Below are the code and all the weights of a small trained network. Each question names an input and a class and asks about switching units off, where a switched-off unit gives its printed mean instead of its output.

import numpy as np


def w(rows, s, z=0):
    codes = np.array(rows[::2]) - 128.0
    scale = np.full(codes.shape[1], s)
    scale[-1] = z or s
    return codes * scale


def f(y):
    return y / 2 * (1 + np.tanh(0.7978845608 * (y + 0.044715 * y**3)))


def log_softmax(a):
    a = a - a.max(-1, keepdims=True)
    return a - np.log(np.exp(a).sum(-1, keepdims=True))


def net(x, mask):
    res = np.array(x, float).reshape(1, 8) / 4 @ E
    y = f(res @ A[0][:, :-1].T + A[0][:, -1])
    res = res + np.where(mask, y, B[0][:, -1]) @ B[0][:, :-1]
    return log_softmax(res[-1] @ U[:, :-1].T + U[:, -1])


A, B = {}, {}
E = w([
[130,126,127,126,124,130,126,131,134],'x0',
[128,127,128,128,129,129,129,129,127],'x1',
[183,187,54,32,141,170,63,190,43],'x2',
[239,115,61,141,63,92,230,120,113],'x3',
[132,52,189,114,98,255,161,95,40],'x4',
[92,96,164,114,27,42,86,101,40],'x5',
[128,130,128,131,130,126,127,128,126],'x6',
[128,129,127,124,127,128,130,123,129],'x7',
],0.0073)
A[0] = w([
[128,145,112,142,132,76,115,134,166,101],'N0',
[122,94,176,160,100,192,162,134,120,30],'N1',
[117,132,139,133,110,71,111,118,86,62],'N2',
[95,109,142,140,67,4,86,133,80,105],'N3',
[103,137,164,140,150,129,97,140,127,83],'N4',
[136,131,114,111,140,118,126,136,107,52],'N5',
[127,162,78,145,157,7,87,152,202,5],'N6',
[160,144,94,159,239,150,167,148,204,90],'N7',
[97,122,158,153,103,85,163,113,185,79],'N8',
[227,125,79,155,90,51,231,155,136,31],'N9',
[79,100,165,194,130,67,171,107,218,65],'N10',
[118,136,133,126,110,99,121,116,103,57],'N11',
[180,162,45,94,143,115,33,177,100,60],'N12',
[36,134,160,137,193,111,41,159,161,100],'N13',
],0.014,0.0025)
B[0] = w([
[132,104,131,102,109,176,122,124,70,168],'N0',
[146,116,129,103,127,172,125,133,49,173],'N1',
[120,152,118,132,154,164,157,145,177,159],'N2',
[110,132,137,121,122,182,173,180,233,214],'N3',
[169,122,94,162,109,113,132,76,145,152],'N4',
[110,132,141,149,151,115,124,145,113,136],'N5',
[149,87,150,118,119,236,143,106,28,227],'N6',
[104,131,142,120,105,175,179,190,239,236],'N7',
[149,147,125,122,142,70,124,172,87,181],'N8',
[100,127,107,173,131,109,34,31,163,249],'N9',
[138,159,128,97,152,21,147,165,86,218],'N10',
[134,114,133,141,138,134,133,152,160,140],'N11',
[143,146,144,111,145,7,160,168,84,230],'N12',
[113,125,96,172,118,108,50,38,162,216],'N13',
],0.019,0.015)
U = w([
[109,140,60,199,124,93,17,31,167,115],'0',
[161,178,127,94,174,3,150,191,76,64],'1',
[95,146,126,124,112,188,185,195,240,83],'2',
[172,77,142,97,101,235,124,108,1,249],'3',
],0.007,0.0017)

Each question gives the input, the list of numbers given to net, and the class t.
The units are the neurons (one row each of A and B). Each row of codes is followed by its name. A weight is (code - 128) times the scale printed after its matrix; where a second scale follows, it is the last column's (A, B and U).
mask holds one flag per neuron, in row order. A switched-off neuron (its flag False) gives its mean, the last column of its row in B, instead of its output. The means were averaged over made-up inputs and are rounded, as every weight is.
A unit's drop is (log p(t) with every unit on - log p(t) with that unit switched off) / (log p(t) with every unit on - log p(t) with every unit switched off).
The circuit of an input: a set's keep is (log p(t) with only the set's units on - log p(t) with every unit switched off) / (log p(t) with every unit on - log p(t) with every unit switched off). Starting from the 12 units with the biggest drops (on a tie, the unit counted first), units are removed one at a time, each time the one whose removal leaves the highest keep (on an exact tie, the one counted first), for as long as the keep stays at least 0.8.
units of the circuit, in order: the units of the circuit, biggest drop first
most important unit: the unit with the biggest drop
top k neurons: the k neurons with the biggest drops, biggest first
drop of u: that unit's drop, to one decimal
input [-5,4,-1,-6,7,-5,-1,4], class 3: top 2 neurons -> N9, N1
input [1,3,-8,-6,5,-5,6,-5], class 1: units of the circuit, in order -> N10
input [-5,-5,2,-3,1,-4,3,6], class 2: units of the circuit, in order -> N9, N10
input [-4,3,1,3,-5,-5,-6,3], class 2: top 2 neurons -> N7, N1
input [8,-5,-6,7,2,-4,8,-1], class 0: top 2 neurons -> N9, N12
input [3,-3,2,-4,6,-1,-1,-4], class 3: units of the circuit, in order -> N9, N7
input [-6,3,-5,-4,8,0,-8,5], class 3: top 2 neurons -> N1, N12
input [-1,-8,-5,7,5,-7,-4,-2], class 0: top 2 neurons -> N9, N3
input [1,6,-5,2,-4,-5,-6,8], class 1: top 3 neurons -> N10, N3, N8
input [-2,-4,-1,6,6,-2,-2,4], class 0: top 3 neurons -> N6, N9, N0
input [-1,3,7,-7,-8,4,-8,0], class 3: top 2 neurons -> N6, N9
input [-7,5,8,1,5,6,2,-4], class 1: top 2 neurons -> N12, N7
input [7,3,8,7,7,4,8,7], class 1: top 3 neurons -> N12, N13, N6
input [2,4,2,2,-4,2,-4,4], class 3: most important unit -> N7
input [2,-6,-5,3,0,2,-1,-4], class 1: drop of N13 -> 0.4
input [-3,2,7,-6,7,-1,4,2], class 1: drop of N6 -> 2.1
input [8,-1,5,8,1,2,1,-4], class 0: drop of N9 -> 3.5
